Below are the code and all the weights of a small trained network. Each question names an input and a target symbol and asks about switching units off, where a switched-off unit gives its printed mean instead of its output.

import numpy as np


def w(rows, s, z=0):
    codes = np.array(rows[::2]) - 128.0
    scale = np.full(codes.shape[1], s)
    scale[-1] = z or s
    return codes * scale


def softmax(a):
    e = np.exp(a - a.max(-1, keepdims=True))
    return e / e.sum(-1, keepdims=True)


def log_softmax(a):
    a = a - a.max(-1, keepdims=True)
    return a - np.log(np.exp(a).sum(-1, keepdims=True))


def net(x, mask):
    ids = ['βθξπσψω'.index(c) for c in x.split()]
    T = len(ids)
    res = E[ids] + P[:T]
    u = 0
    for l in range(3):
        r = res
        for j in range(2):
            rows = slice(3 * j, 3 * j + 3)
            q, k, v = (r @ M[l][rows].T for M in (Q, K, V))
            z = softmax(np.where(np.tri(T) > 0, q @ k.T / 3**0.5, -1e9)) @ v
            o = O[l][rows]
            res = res + np.where(mask[u + j], z, o[:, -1]) @ o[:, :-1]
        u += 2
    return log_softmax(res[-1] @ U[:, :-1].T + U[:, -1])


Q, K, V, O = {}, {}, {}, {}
E = w([
[142,205,243,167],'β',
[159,159,143,152],'θ',
[192,54,134,166],'ξ',
[154,178,119,111],'π',
[80,98,152,2],'σ',
[134,147,75,37],'ψ',
[140,221,84,119],'ω',
],0.019)
P = w([
[92,91,97,160],'0',
[183,158,136,103],'1',
[42,106,114,169],'2',
[183,134,137,107],'3',
[21,152,126,153],'4',
[188,122,132,96],'5',
[1,201,138,146],'6',
[219,54,142,124],'7',
[18,208,133,128],'8',
[200,82,107,89],'9',
],0.0097)
Q[0] = w([
[76,164,204,152],'0.h1',
[100,225,131,110],'0.h1',
[92,87,162,117],'0.h1',
[102,8,169,147],'0.h2',
[29,153,135,153],'0.h2',
[115,157,139,148],'0.h2',
],0.014)
K[0] = w([
[43,155,140,114],'0.h1',
[92,254,96,101],'0.h1',
[28,17,167,67],'0.h1',
[147,80,174,177],'0.h2',
[8,113,169,100],'0.h2',
[112,113,46,136],'0.h2',
],0.0068)
V[0] = w([
[133,125,50,120],'0.h1',
[117,216,142,235],'0.h1',
[93,147,118,51],'0.h1',
[123,151,89,133],'0.h2',
[84,133,192,56],'0.h2',
[94,134,178,254],'0.h2',
],0.0082)
O[0] = w([
[81,202,167,194,168],'0.h1',
[101,58,166,163,162],'0.h1',
[181,89,223,2,214],'0.h1',
[172,124,125,185,168],'0.h2',
[88,91,158,193,165],'0.h2',
[82,112,98,62,2],'0.h2',
],0.0067,0.0046)
Q[1] = w([
[33,255,124,87],'1.h1',
[152,215,103,97],'1.h1',
[140,88,125,100],'1.h1',
[75,106,150,98],'1.h2',
[129,132,132,134],'1.h2',
[83,147,121,217],'1.h2',
],0.01)
K[1] = w([
[155,187,189,142],'1.h1',
[183,94,176,105],'1.h1',
[204,213,152,66],'1.h1',
[147,137,2,76],'1.h2',
[151,119,199,216],'1.h2',
[112,118,69,106],'1.h2',
],0.0084)
V[1] = w([
[148,180,90,69],'1.h1',
[138,38,194,164],'1.h1',
[199,87,175,115],'1.h1',
[148,212,198,113],'1.h2',
[117,255,56,81],'1.h2',
[148,101,185,109],'1.h2',
],0.0099)
O[1] = w([
[83,59,71,194,187],'1.h1',
[61,93,198,134,78],'1.h1',
[141,127,2,160,159],'1.h1',
[172,180,191,52,254],'1.h2',
[53,76,115,143,217],'1.h2',
[94,123,195,75,143],'1.h2',
],0.0076,0.0065)
Q[2] = w([
[100,187,118,55],'2.h1',
[248,79,144,99],'2.h1',
[48,85,220,134],'2.h1',
[212,151,32,113],'2.h2',
[190,255,169,53],'2.h2',
[81,131,109,60],'2.h2',
],0.01)
K[2] = w([
[87,158,134,162],'2.h1',
[249,126,89,150],'2.h1',
[82,102,111,147],'2.h1',
[134,93,134,71],'2.h2',
[115,136,167,103],'2.h2',
[109,161,76,128],'2.h2',
],0.012)
V[2] = w([
[117,227,1,94],'2.h1',
[186,63,127,31],'2.h1',
[87,189,96,130],'2.h1',
[32,151,116,67],'2.h2',
[84,198,132,71],'2.h2',
[88,116,187,136],'2.h2',
],0.011)
O[2] = w([
[164,172,148,254,242],'2.h1',
[66,171,208,105,107],'2.h1',
[146,59,122,187,175],'2.h1',
[146,55,161,162,217],'2.h2',
[132,77,194,166,253],'2.h2',
[176,80,65,36,148],'2.h2',
],0.01,0.0062)
U = w([
[92,97,85,104,68],'β',
[156,148,124,99,15],'θ',
[50,146,79,125,146],'ξ',
[58,94,115,152,48],'π',
[18,124,164,148,59],'σ',
[89,140,132,160,2],'ψ',
[75,1,126,184,220],'ω',
],0.0095,0.004)

Each question gives the input, a string of symbols that net reads in full, and the target symbol t.
The units are the heads (3 rows each of Q, K, V and O). Each row of codes is followed by its name. A weight is (code - 128) times the scale printed after its matrix; where a second scale follows, it is the last column's (O and U).
mask holds one flag per head, layer by layer. A switched-off head (its flag False) gives its mean, the last column of its rows in O, instead of its output. The means were averaged over made-up inputs and are rounded, as every weight is.
A unit's drop is (log p(t) with every unit on - log p(t) with that unit switched off) / (log p(t) with every unit on - log p(t) with every unit switched off).
The circuit of an input: a set's keep is (log p(t) with only the set's units on - log p(t) with every unit switched off) / (log p(t) with every unit on - log p(t) with every unit switched off). Starting from all 6 units, units are removed one at a time, each time the one whose removal leaves the highest keep (on an exact tie, the one counted first), for as long as the keep stays at least 0.8.
circuit, biggest first: the units of the circuit, biggest drop first
unit that matters most: the unit with the biggest drop
which heads matter: for each layer, one digit per head in row order, 1 if its drop is at least 0.15 and else 0, layers parted by /
drop of u: that unit's drop, to one decimal
input ξ ψ ξ σ ξ ω ω θ, target ψ: circuit, biggest first => (1.h1, 0.h1, 2.h1)
input ω σ β ω σ, target β: which heads matter => 11 / 10 / 10
input σ σ θ ω ω ω, target ω: unit that matters most => 0.h1
input ω ξ σ π ω ω β ψ, target θ: which heads matter => 01 / 01 / 00
input σ ω σ θ ω ω ω β σ, target ω: which heads matter => 10 / 00 / 11
input ω ω π ξ, target ξ: which heads matter => 00 / 00 / 01
input ω ω ω ω σ ψ, target ω: which heads matter => 10 / 00 / 01
input ξ ω β, target ξ: circuit, biggest first => (2.h2, 0.h1, 1.h2)
input β ω π π ω β, target θ: which heads matter => 10 / 01 / 01
input ω ψ ω ω ψ ξ σ ψ ω, target σ: which heads matter => 11 / 00 / 10
input ξ π β, target ξ: which heads matter => 11 / 01 / 11
input ω ω ξ ω π ω ω β ω ω, target θ: circuit, biggest first => (1.h2, 2.h2)
input σ ω σ, target σ: which heads matter => 01 / 00 / 11
input π ψ ξ π σ π, target ω: unit that matters most => 2.h2
input β ω ω, target β: circuit, biggest first => (2.h1, 1.h1, 2.h2)
input ξ ω σ σ ω σ σ ω ω, target σ: which heads matter => 11 / 01 / 10
input ψ σ π β ω ξ, target θ: which heads matter => 01 / 01 / 10
input σ ω ω ω β ξ π, target β: which heads matter => 01 / 10 / 11
input σ ξ ξ ω ω ψ, target ω: which heads matter => 10 / 01 / 01
input σ σ ω ω ω ω, target ω: unit that matters most => 2.h2
input σ ω ω ω ω σ ω ω β, target ω: circuit, biggest first => (0.h1, 2.h1)
input ξ σ β ξ β ω ω π θ ξ, target θ: drop of 1.h1 => 0.3
input θ ω β β ω θ, target θ: drop of 1.h1 => 0.1
input ω ξ ω ω ω ω π, target ω: drop of 2.h1 => 1.0
